Below is a small trained network, with its code and all its weights. Each question gives an input and a class and asks what happens when units are switched off, that is, made to give their printed mean instead of their output.

import numpy as np


def w(rows, s, z=0):
    codes = np.array(rows[::2]) - 128.0
    scale = np.full(codes.shape[1], s)
    scale[-1] = z or s
    return codes * scale


def f(y):
    return y / 2 * (1 + np.tanh(0.7978845608 * (y + 0.044715 * y**3)))


def log_softmax(a):
    a = a - a.max(-1, keepdims=True)
    return a - np.log(np.exp(a).sum(-1, keepdims=True))


def net(x, mask):
    res = np.array(x, float).reshape(1, 4) / 4 @ E
    y = f(res @ A[0][:, :-1].T + A[0][:, -1])
    res = res + np.where(mask, y, B[0][:, -1]) @ B[0][:, :-1]
    return log_softmax(res[-1] @ U[:, :-1].T + U[:, -1])


A, B = {}, {}
E = w([
[44,128,146],'x0',
[195,142,173],'x1',
[136,35,174],'x2',
[131,169,250],'x3',
],0.014)
A[0] = w([
[129,37,179,83],'neuron 1',
[107,139,71,194],'neuron 2',
[175,48,152,227],'neuron 3',
[143,181,24,160],'neuron 4',
[32,98,160,4],'neuron 5',
[211,127,70,178],'neuron 6',
[132,178,43,135],'neuron 7',
[170,222,192,90],'neuron 8',
[84,142,205,231],'neuron 9',
[147,82,152,89],'neuron 10',
[36,96,63,58],'neuron 11',
[110,252,109,180],'neuron 12',
[91,147,160,92],'neuron 13',
[173,92,201,232],'neuron 14',
[132,99,199,137],'neuron 15',
[164,206,162,113],'neuron 16',
[75,89,73,215],'neuron 17',
[204,141,111,157],'neuron 18',
[123,86,188,34],'neuron 19',
[194,217,184,153],'neuron 20',
[70,229,115,235],'neuron 21',
[173,86,121,219],'neuron 22',
[131,208,122,188],'neuron 23',
[173,244,159,180],'neuron 24',
[171,94,209,217],'neuron 25',
],0.016,0.0042)
B[0] = w([
[80,196,162,221],'neuron 1',
[184,120,167,201],'neuron 2',
[101,148,96,231],'neuron 3',
[194,205,157,248],'neuron 4',
[204,75,145,194],'neuron 5',
[255,139,49,222],'neuron 6',
[206,202,181,223],'neuron 7',
[47,76,86,243],'neuron 8',
[116,122,75,238],'neuron 9',
[123,162,121,171],'neuron 10',
[147,87,166,229],'neuron 11',
[62,160,179,236],'neuron 12',
[126,124,76,165],'neuron 13',
[80,164,79,247],'neuron 14',
[126,168,65,217],'neuron 15',
[51,67,120,207],'neuron 16',
[170,68,165,227],'neuron 17',
[177,82,84,194],'neuron 18',
[154,184,121,191],'neuron 19',
[69,79,105,252],'neuron 20',
[101,147,204,234],'neuron 21',
[125,135,73,193],'neuron 22',
[93,128,198,197],'neuron 23',
[32,81,138,242],'neuron 24',
[88,158,101,252],'neuron 25',
],0.012,0.014)
U = w([
[222,125,18,108],'0',
[81,251,67,168],'1',
[32,68,96,49],'2',
[104,112,150,108],'3',
[124,39,115,254],'4',
[120,200,184,160],'5',
[94,164,111,21],'6',
],0.013,0.0093)

Each question gives the input, the list of numbers given to net, and the class t.
The units are the neurons (one row each of A and B). Each row of codes is followed by its name. A weight is (code - 128) times the scale printed after its matrix; where a second scale follows, it is the last column's (A, B and U).
mask holds one flag per neuron, in row order. A switched-off neuron (its flag False) gives its mean, the last column of its row in B, instead of its output. The means were averaged over made-up inputs and are rounded, as every weight is.
A unit's drop is (log p(t) with every unit on - log p(t) with that unit switched off) / (log p(t) with every unit on - log p(t) with every unit switched off).
The circuit of an input: a set's keep is (log p(t) with only the set's units on - log p(t) with every unit switched off) / (log p(t) with every unit on - log p(t) with every unit switched off). Starting from the 12 units with the biggest drops (on a tie, the unit counted first), units are removed one at a time, each time the one whose removal leaves the highest keep (on an exact tie, the one counted first), for as long as the keep stays at least 0.8.
units of the circuit, in order: the units of the circuit, biggest drop first
top k neurons: the k neurons with the biggest drops, biggest first
drop when u is switched off: that unit's drop, to one decimal
input [-6,0,-6,-7], class 0: units of the circuit, in order	(neuron 6)
input [-5,-8,-8,6], class 2: top 2 neurons	(neuron 24; neuron 8)
input [8,-3,-1,-5], class 4: top 2 neurons	(neuron 17; neuron 11)
input [-7,6,5,-1], class 0: top 4 neurons	(neuron 6; neuron 18; neuron 12; neuron 21)
input [5,-5,6,3], class 1: top 3 neurons	(neuron 1; neuron 6; neuron 19)
input [-2,3,-6,-7], class 0: top 2 neurons	(neuron 6; neuron 18)
input [-3,3,-4,-1], class 5: top 2 neurons	(neuron 4; neuron 7)
input [1,1,1,-2], class 0: top 2 neurons	(neuron 24; neuron 12)
input [1,2,8,1], class 1: drop when neuron 12 is switched off	0.0
input [-8,-3,-6,-2], class 5: drop when neuron 21 is switched off	0.1
input [2,-6,2,-6], class 4: drop when neuron 6 is switched off	0.4
